Here is a tiny trained network, its code and every weight. The questions are about switching its units off for an input and a class, where a switched-off unit gives its printed mean instead of its output.

import numpy as np


def w(rows, s, z=0):
    codes = np.array(rows[::2]) - 128.0
    scale = np.full(codes.shape[1], s)
    scale[-1] = z or s
    return codes * scale


def f(y):
    return y / 2 * (1 + np.tanh(0.7978845608 * (y + 0.044715 * y**3)))


def log_softmax(a):
    a = a - a.max(-1, keepdims=True)
    return a - np.log(np.exp(a).sum(-1, keepdims=True))


def net(x, mask):
    res = np.array(x, float).reshape(1, 6) / 4 @ E
    y = f(res @ A[0][:, :-1].T + A[0][:, -1])
    res = res + np.where(mask, y, B[0][:, -1]) @ B[0][:, :-1]
    return log_softmax(res[-1] @ U[:, :-1].T + U[:, -1])


A, B = {}, {}
E = w([
[127,124,133,139,139],'x0',
[129,134,120,114,109],'x1',
[38,215,84,142,178],'x2',
[58,69,39,227,52],'x3',
[130,128,130,137,133],'x4',
[198,94,1,96,197],'x5',
],0.0084)
A[0] = w([
[173,22,169,105,85,50],'neuron 1',
[173,187,168,86,182,158],'neuron 2',
[28,246,103,147,196,13],'neuron 3',
[122,112,72,154,96,116],'neuron 4',
[150,176,196,89,200,173],'neuron 5',
[64,75,90,154,82,116],'neuron 6',
[106,153,197,120,90,141],'neuron 7',
[33,133,198,146,93,110],'neuron 8',
[134,118,78,130,200,2],'neuron 9',
[82,139,158,95,83,69],'neuron 10',
[172,166,142,155,138,117],'neuron 11',
[115,210,55,124,154,60],'neuron 12',
[58,42,73,189,74,119],'neuron 13',
[222,41,177,165,115,44],'neuron 14',
[196,178,96,75,99,84],'neuron 15',
[47,118,195,115,104,94],'neuron 16',
[107,100,105,173,79,155],'neuron 17',
[156,88,59,89,176,139],'neuron 18',
[158,163,172,99,149,152],'neuron 19',
[199,177,155,109,132,132],'neuron 20',
[80,128,192,136,110,123],'neuron 21',
[46,166,106,126,183,26],'neuron 22',
[154,104,22,75,177,135],'neuron 23',
[163,171,189,79,145,135],'neuron 24',
[130,150,190,156,70,97],'neuron 25',
[112,93,93,247,85,155],'neuron 26',
[169,78,91,86,91,119],'neuron 27',
],0.013,0.0026)
B[0] = w([
[190,247,75,113,9,185],'neuron 1',
[78,109,109,65,155,210],'neuron 2',
[167,207,56,132,41,219],'neuron 3',
[108,96,137,113,158,185],'neuron 4',
[128,74,53,66,152,216],'neuron 5',
[98,106,137,34,195,208],'neuron 6',
[194,108,163,145,153,177],'neuron 7',
[135,112,168,184,141,200],'neuron 8',
[148,112,113,187,127,178],'neuron 9',
[166,91,178,163,122,152],'neuron 10',
[112,86,98,114,100,137],'neuron 11',
[163,191,167,172,59,188],'neuron 12',
[123,96,68,98,178,251],'neuron 13',
[127,254,69,157,16,189],'neuron 14',
[89,109,115,156,147,166],'neuron 15',
[150,110,224,173,167,180],'neuron 16',
[112,130,87,29,154,191],'neuron 17',
[173,59,201,235,191,217],'neuron 18',
[127,86,102,82,177,180],'neuron 19',
[91,113,89,72,158,180],'neuron 20',
[186,73,170,177,176,173],'neuron 21',
[158,237,121,118,40,178],'neuron 22',
[180,70,172,198,186,245],'neuron 23',
[60,133,134,104,152,198],'neuron 24',
[155,92,154,191,156,172],'neuron 25',
[109,97,104,35,145,236],'neuron 26',
[188,160,160,164,123,175],'neuron 27',
],0.0073,0.013)
U = w([
[76,85,124,8,200,113],'0',
[187,78,232,247,180,46],'1',
[172,251,123,134,42,254],'2',
],0.012,0.00087)

Each question gives the input, the list of numbers given to net, and the class t.
The units are the neurons (one row each of A and B). Each row of codes is followed by its name. A weight is (code - 128) times the scale printed after its matrix; where a second scale follows, it is the last column's (A, B and U).
mask holds one flag per neuron, in row order. A switched-off neuron (its flag False) gives its mean, the last column of its row in B, instead of its output. The means were averaged over made-up inputs and are rounded, as every weight is.
A unit's drop is (log p(t) with every unit on - log p(t) with that unit switched off) / (log p(t) with every unit on - log p(t) with every unit switched off).
unit that matters most: the unit with the biggest drop
top k neurons: the k neurons with the biggest drops, biggest first
drop when u is switched off: that unit's drop, to one decimal
input [1,-2,8,-6,-8,4], class 2: top 3 neurons	neuron 3; neuron 12; neuron 22
input [-2,-6,-5,2,-6,5], class 1: unit that matters most	neuron 18
input [-4,4,6,-6,5,7], class 1: top 3 neurons	neuron 23; neuron 18; neuron 12
input [2,-5,-5,5,-5,1], class 0: top 4 neurons	neuron 3; neuron 26; neuron 13; neuron 6
input [1,3,-8,7,6,0], class 2: top 2 neurons	neuron 1; neuron 14
input [-2,3,8,8,-2,-7], class 0: top 2 neurons	neuron 6; neuron 26
input [-4,-4,6,5,2,1], class 2: top 2 neurons	neuron 3; neuron 22
input [1,-5,-3,0,-3,3], class 1: top 2 neurons	neuron 3; neuron 22
input [-7,1,-7,5,6,5], class 2: drop when neuron 1 is switched off	0.7
input [2,-1,-6,-7,6,-4], class 0: drop when neuron 5 is switched off	0.1
input [-4,7,5,8,8,-5], class 0: drop when neuron 22 is switched off	0.0
input [-3,5,-2,2,0,3], class 1: drop when neuron 26 is switched off	0.1
